Rows and roughly how far along a hidden order each lies, from 0 to 9:
[ 15  11   6  23  23  -7  -3   1  -4 -13   8  32  -6  12   2   9  16   2
  -7 -12  13 -26  -8  15 -10 -14   1 -12  -3  12   4   4  28  -3  -4  -4
   0 -12 -39   0 -15  16  14   2  -4   1  -3   2   5  16   3   3  11  -6
  19   4  -3 -13] | 0
[-16 -10 -12 -26  -7   7 -16 -17   2  15   4 -22   4 -18  -4  -2 -26   3
   7  10 -17  18  15 -26   1   6  -1  37  -6  -2  -1  -4 -38   3  12  -2
  -1   9  34   4  32  12  -6 -17   7   5  -3  -6  -8  13 -40   2  -8  22
  -8   5  10  20] | 8
[-14 -16 -13 -29 -14   9 -13 -19   3  13   0 -35   6 -15  -1  -4 -27   1
  10  20 -21  21  13 -25  -2  11   1  37  -6  -4  -3  -2 -47   1  11  -2
   0   6  41   7  30   7  -6 -14   6   3  -2  -8 -11  11 -31   1  -9  22
 -17   1  10  15] | 9
[ -4  -1  -2  -8   4   1 -16 -11   1   1   4 -13   0  -4  -1   2  -8   3
   6   4  -6   0   5 -11  -8   1   0   8  -5   2   0  -2 -18   0   5  -2
  -1  -3   5   7  16  19   6  -9   4   3  -3  -5  -7  20 -21   3  -2  13
  -3   3   5   9] | 5
[ 17  12   7  19  21  -9  -1  -3  -3 -18   6  14  -4  20   6   8  19   4
 -12 -12  12 -25  -9  18 -15 -13   0 -13  -1  16   2   2  31  -4  -4  -5
   0 -16 -36  -2 -13   8  19   1  -4  -1  -3   3   1  18  20   1  11  -9
  14   2  -4 -23] | 0
[-23 -12 -13 -31  -6   7 -16 -22   1   6   3 -43   7  -8   0  -2 -28   3
   0  20 -22  18  11 -26  -5   6  -2  38  -5   3  -3  -4 -37   2  12  -3
  -2   2  37   2  36   5  -7 -12   8   3  -3  -7  -8  10 -34  -2  -6  20
 -14  -2  10  11] | 8
[ -5  -3  -4 -13   4   2 -18 -14   1  -6   3 -18   3  -1  -1   2 -13   1
  -1   7 -12   0   9 -10 -10   1  -1  15  -5   4  -1   0 -20   1   7  -2
  -1  -3  16   5  17  18   0  -7   3   2  -3  -5  -6  14 -24   0  -2  13
  -4  -3   6   6] | 5
[-17 -14 -14 -35  -7   7 -18 -21   2 -12   0 -63  10  -5   0  -5 -33 -10
  -5  19 -24   9  19 -26  -2   8  -4  25  -7   0  -3   3 -46   3  13   3
  -1   0  43   3  24  11 -16  -7   5   4  -4 -12  -3   2 -37  -5  -9  21
 -10 -18  11   9] | 8
[ 13   9   4  14  23  -6  -3  -6  -5 -16   9  16  -3  18   3   8  13   3
 -11  -4   8 -23  -5  16 -15 -17  -1   0  -4  14   2   3  25  -3  -2  -5
  -1 -15 -31  -2  -6  12  13   0  -3   0  -3   1   4  12   3   0  14  -4
  17   3  -1 -16] | 1
[  2  -1  -2   1  12  -1 -12 -14  -2  -7   6 -16   0  16   5   5  -1   4
  -3   6  -6  -7  -2   5 -25  -6   0  11  -3  10  -1   0   3  -3   2  -5
  -1 -10  -4   4  12  12  12  -8   3  -1  -3  -3  -5  17  -3  -1   7   2
   2   2   2 -12] | 4
[ 14  11  -1  16  27  -7  -2  -8  -6 -22   9   7  -3  29   7   8  16   4
 -19  -9   6 -23  -8  22 -19 -19  -3  -9  -1  22   0   2  34  -2  -3  -6
  -2 -21 -34  -5 -29   3  13   1  -2  -1  -3   3   4  11  12  -3  13  -6
  22  -1  -2 -29] | 0
[  8   5  -1   5  21  -4  -7  -8  -6 -23   8   5  -2  15   0   7   6  -5
  -8  -4   5 -26   4   8 -12 -16  -2  -7  -8   8   2   8   9  -1   3  -1
   0 -12 -22   2  -6  21   2   2  -3   2  -5  -4   9   5 -13  -1   4   3
  15  -7   0  -8] | 2

Part 2:
[ 10  -2 -11  -1   2  -4 -17   3   0 -21   9  -2   1   4  -2  -8   0   0
   4  -4  12  -1   8  -1   2  -5  -4  14   4  -5  -7   0   2 -10   6] | 7
[ -2  -1  -6   0  -2   4  -1   2  -2   3   4  -6 -11   1   9   2   0  -2
  -1   5  -6   3  -4  -1  -3  -5  -1  11   0  -6  -5  -4   7  -7 -40] | 7
[  5  -3 -10   0   2  -3  -3   4  -2 -21   6  -3  -1   6   2  -8   0   0
   0  -2   6   0   6  -2  -1  -6  -1  16   5  -6  -8  -1   5  -7  -8] | 7
[  5  -1 -12   0   2  -5  -9   4   0 -24   5  -3   3   1  -3  -5   0   0
   1  -3  15  -1  10  -2   4  -3   1  12   4  -5  -7   2   3 -14   1] | 8
[  8  -2  -9  -3  -2   6 -34   3   1 -12   6   0 -13  -9   7  -9   1  -1
   3   0  -9   0  -8  -3   7  -9  -6  13   1  -6  -9  -7   6 -13 -23] | 6
[ -4   5  -2   0   1  -7  34   4   0  15  -4  -4  -1  27   1  24  -4  -1
  -3   5   2   4   2   5  -6   8 -16   9   5  -2  -2  -2   1   7  24] | 5
[  7   2  -2  -2   2  -9  16   5   1   4  -5   3   3  24  -1  16  -5  -1
   0  -1   7   1   3   4  -2   5 -25  15   7  -1  -2  -4  -2  12  42] | 4
[ 27   6  -6  -9   1  -2 -36  -1  13  -5 -15  19   4   2 -14  -3  -2   4
   5  -3  10  -1   0   4  13   7 -34  17  -4   4  -2  -6  -7   8  45] | 0
[  9  -1  -8  -2   3  -9  -2   4   1 -16  -2   2   7  13  -6   0  -2   1
   3  -6  18  -1  12   2   5   1 -12  16   6  -3  -4   1  -3  -3  42] | 6
[  4   0 -11   0   1  -2 -15   3   0 -19   3  -3  -2   1  -1  -4   1   0
   1  -1   9   0   4   0   3  -3   8  11   2  -5  -7   1   5 -13 -12] | 7
[  4  -1  -9   3   7 -20  30   5  -3 -28   0  -5  22  30 -13   0  -4   2
   0  -8  40  -2  29   2   4   4 -13  17   8  -4  -2  10  -4  -4  63] | 8
[  7   2  -4  -2   2  -9  10   5   2   0  -2   3   1  17  -2  11  -4   0
   1  -2   6   0   1   3   1   2 -25  14   7  -2  -3  -3  -2   4  37] | 5
[ 16   0  -6  -5   2  -7 -16   4   4 -10  -6   9   1   6  -5   0  -3   2
   4  -6   8  -2   4   2   7   2 -25  14   6  -2  -4  -3  -5   3  47] | 5
[ -4   5  -1  -1   0  -8  29   3  -1  17  -5  -2  -2  30   2  25  -5  -1
  -3   6  -1   5  -1   6  -6   8 -27   8   4  -1  -2  -4   2  12  23] | 4
[  2  -2 -10   0   0   1 -11   4  -2 -16   8  -5  -7  -7   5 -10   2  -1
   0   0  -1   0   3  -4   3  -6   6  15   2  -6  -9   0   8 -14 -25] | 8
[ -3   2  -6   2   2 -10  34   4  -3  -1   0  -7   5  28  -2  12  -3   0
  -3   2  12   3   9   3  -4   5  -7  10   7  -3  -3   3   3   2  21] | 6
[  7   2  -5  -2   2  -7   4   5   2  -3  -3   1   1  18  -3   8  -3   0
   1  -3   7  -1   4   4   0   2 -23  14   8  -4  -5  -2  -2   2  27] | 5
[ 16   4  -4  -5   2  -7 -15   2   6  -3 -10  13   5  10  -7   8  -4   2
   4  -3   6  -1   1   6   6   6 -31  11   2   3  -3  -5  -6  13  43] | 2
[  7   1  -9  -1   2  -5  -9   3   0 -14   2  -2   2  10  -2   1  -1   0
   1  -3  10   0   6   1   2  -1  -8  14   4  -4  -5   0   2  -6   8] | 6
[ 19   1  -6  -6   2  -6 -20   3   7 -10  -8  15   2   0  -8   0  -3   2
   5  -7   9  -2   4   2  11   4 -27  16   4  -2  -3  -3  -7   4  51] | 3
[-13   6   1   2   0 -10  59   4  -3  27  -3  -9   3  41   3  32  -3  -2
  -8   8   1   5   1   7 -13   9 -19   4   6   0  -1   0   5  13  19] | 6
[-15  -2   1   7   0   0  34   1  -8   3   8 -14  -1   3   6  -1   1  -2
  -5   4   0   3   6  -4  -6  -2  21  -3   1  -5  -1   6   6  -8 -23] | 9
[  3   2   1  -2   0  -4   6   2   1   5  -5   3  -4  19   2  19  -4  -1
   0   3  -3   3  -3   4  -1   5 -22   8   5   0  -2  -6  -2   9  15] | 4
